Below is a small trained network, with its code and all its weights. Each question gives an input and a class and asks what happens when units are switched off, that is, made to give their printed mean instead of their output.

import numpy as np


def w(rows, s, z=0):
    codes = np.array(rows[::2]) - 128.0
    scale = np.full(codes.shape[1], s)
    scale[-1] = z or s
    return codes * scale


def f(y):
    return np.maximum(y, 0)


def log_softmax(a):
    a = a - a.max(-1, keepdims=True)
    return a - np.log(np.exp(a).sum(-1, keepdims=True))


def net(x, mask):
    res = np.array(x, float).reshape(1, 8) / 4 @ E
    y = f(res @ A[0][:, :-1].T + A[0][:, -1])
    res = res + np.where(mask, y, B[0][:, -1]) @ B[0][:, :-1]
    return log_softmax(res[-1] @ U[:, :-1].T + U[:, -1])


A, B = {}, {}
E = w([
[123,122,123,125],'x0',
[139,103,225,41],'x1',
[117,116,116,122],'x2',
[141,146,137,138],'x3',
[127,131,131,130],'x4',
[135,131,132,133],'x5',
[226,2,109,164],'x6',
[198,189,27,37],'x7',
],0.0086)
A[0] = w([
[98,178,132,96,65],'N0',
[190,181,90,37,81],'N1',
[203,52,113,117,221],'N2',
[138,134,68,182,215],'N3',
[47,161,124,62,98],'N4',
[135,89,196,55,147],'N5',
[171,104,118,131,171],'N6',
[177,132,122,121,59],'N7',
[152,140,70,75,88],'N8',
[106,132,34,153,253],'N9',
[92,97,253,180,114],'N10',
[198,61,141,171,60],'N11',
[157,122,176,46,187],'N12',
[231,191,91,127,143],'N13',
[74,174,151,115,68],'N14',
[34,237,175,170,57],'N15',
[136,142,130,178,242],'N16',
[170,147,81,79,56],'N17',
[72,102,124,138,136],'N18',
],0.013,0.0051)
B[0] = w([
[171,119,107,154,168],'N0',
[125,33,145,97,200],'N1',
[141,194,136,166,235],'N2',
[67,177,130,118,214],'N3',
[178,158,119,215,193],'N4',
[93,175,98,134,196],'N5',
[122,167,100,158,178],'N6',
[124,92,113,180,143],'N7',
[152,71,154,104,178],'N8',
[121,177,162,116,229],'N9',
[109,84,109,88,253],'N10',
[193,129,77,192,206],'N11',
[65,218,85,84,190],'N12',
[117,101,136,77,200],'N13',
[180,128,99,192,179],'N14',
[188,99,79,127,239],'N15',
[45,115,254,41,195],'N16',
[103,65,119,116,172],'N17',
[139,104,152,102,166],'N18',
],0.008,0.012)
U = w([
[233,146,34,253,34],'0',
[122,27,121,147,36],'1',
[132,190,123,158,253],'2',
[73,241,98,146,48],'3',
[150,182,127,158,224],'4',
],0.011,0.0044)

Each question gives the input, the list of numbers given to net, and the class t.
The units are the neurons (one row each of A and B). Each row of codes is followed by its name. A weight is (code - 128) times the scale printed after its matrix; where a second scale follows, it is the last column's (A, B and U).
mask holds one flag per neuron, in row order. A switched-off neuron (its flag False) gives its mean, the last column of its row in B, instead of its output. The means were averaged over made-up inputs and are rounded, as every weight is.
A unit's drop is (log p(t) with every unit on - log p(t) with that unit switched off) / (log p(t) with every unit on - log p(t) with every unit switched off).
The circuit of an input: a set's keep is (log p(t) with only the set's units on - log p(t) with every unit switched off) / (log p(t) with every unit on - log p(t) with every unit switched off). Starting from the 12 units with the biggest drops (on a tie, the unit counted first), units are removed one at a time, each time the one whose removal leaves the highest keep (on an exact tie, the one counted first), for as long as the keep stays at least 0.8.
circuit, biggest first: the units of the circuit, biggest drop first
k most important neurons: the k neurons with the biggest drops, biggest first
drop of u: that unit's drop, to one decimal
input [1,-4,2,-8,6,0,-4,7], class 1: circuit, biggest first	N1; N8
input [1,-7,-5,-7,1,0,2,6], class 3: circuit, biggest first	N3
input [-4,-5,-8,5,-8,-3,2,3], class 3: circuit, biggest first	N3; N15
input [5,-4,-8,0,0,0,-7,4], class 0: circuit, biggest first	N15; N4
input [0,-4,-4,-1,-4,5,3,6], class 1: circuit, biggest first	N1; N13
input [-6,0,-6,2,4,6,-5,8], class 1: circuit, biggest first	N1; N17
input [3,8,7,2,8,3,4,-7], class 3: 3 most important neurons	N5; N12; N1
input [-3,1,-4,1,-5,-3,-4,-6], class 1: circuit, biggest first	N10; N2
input [0,8,-6,1,-7,-6,4,4], class 3: 2 most important neurons	N12; N5
input [-1,5,4,-8,7,-4,0,6], class 1: 4 most important neurons	N1; N8; N17; N3
input [5,-8,1,3,-4,-6,4,7], class 3: 2 most important neurons	N3; N9
input [-5,0,-8,-7,-2,5,-4,-6], class 1: 2 most important neurons	N10; N2
input [6,2,0,2,-3,4,8,-7], class 0: 2 most important neurons	N11; N2
input [-4,4,-7,-4,2,-8,8,-4], class 0: circuit, biggest first	N11
input [5,2,7,-7,7,-5,-8,-3], class 0: drop of N8	0.0
input [4,7,1,-3,0,-7,-2,8], class 1: drop of N17	0.2
input [-1,-3,-7,4,-2,3,2,0], class 3: drop of N12	-0.2
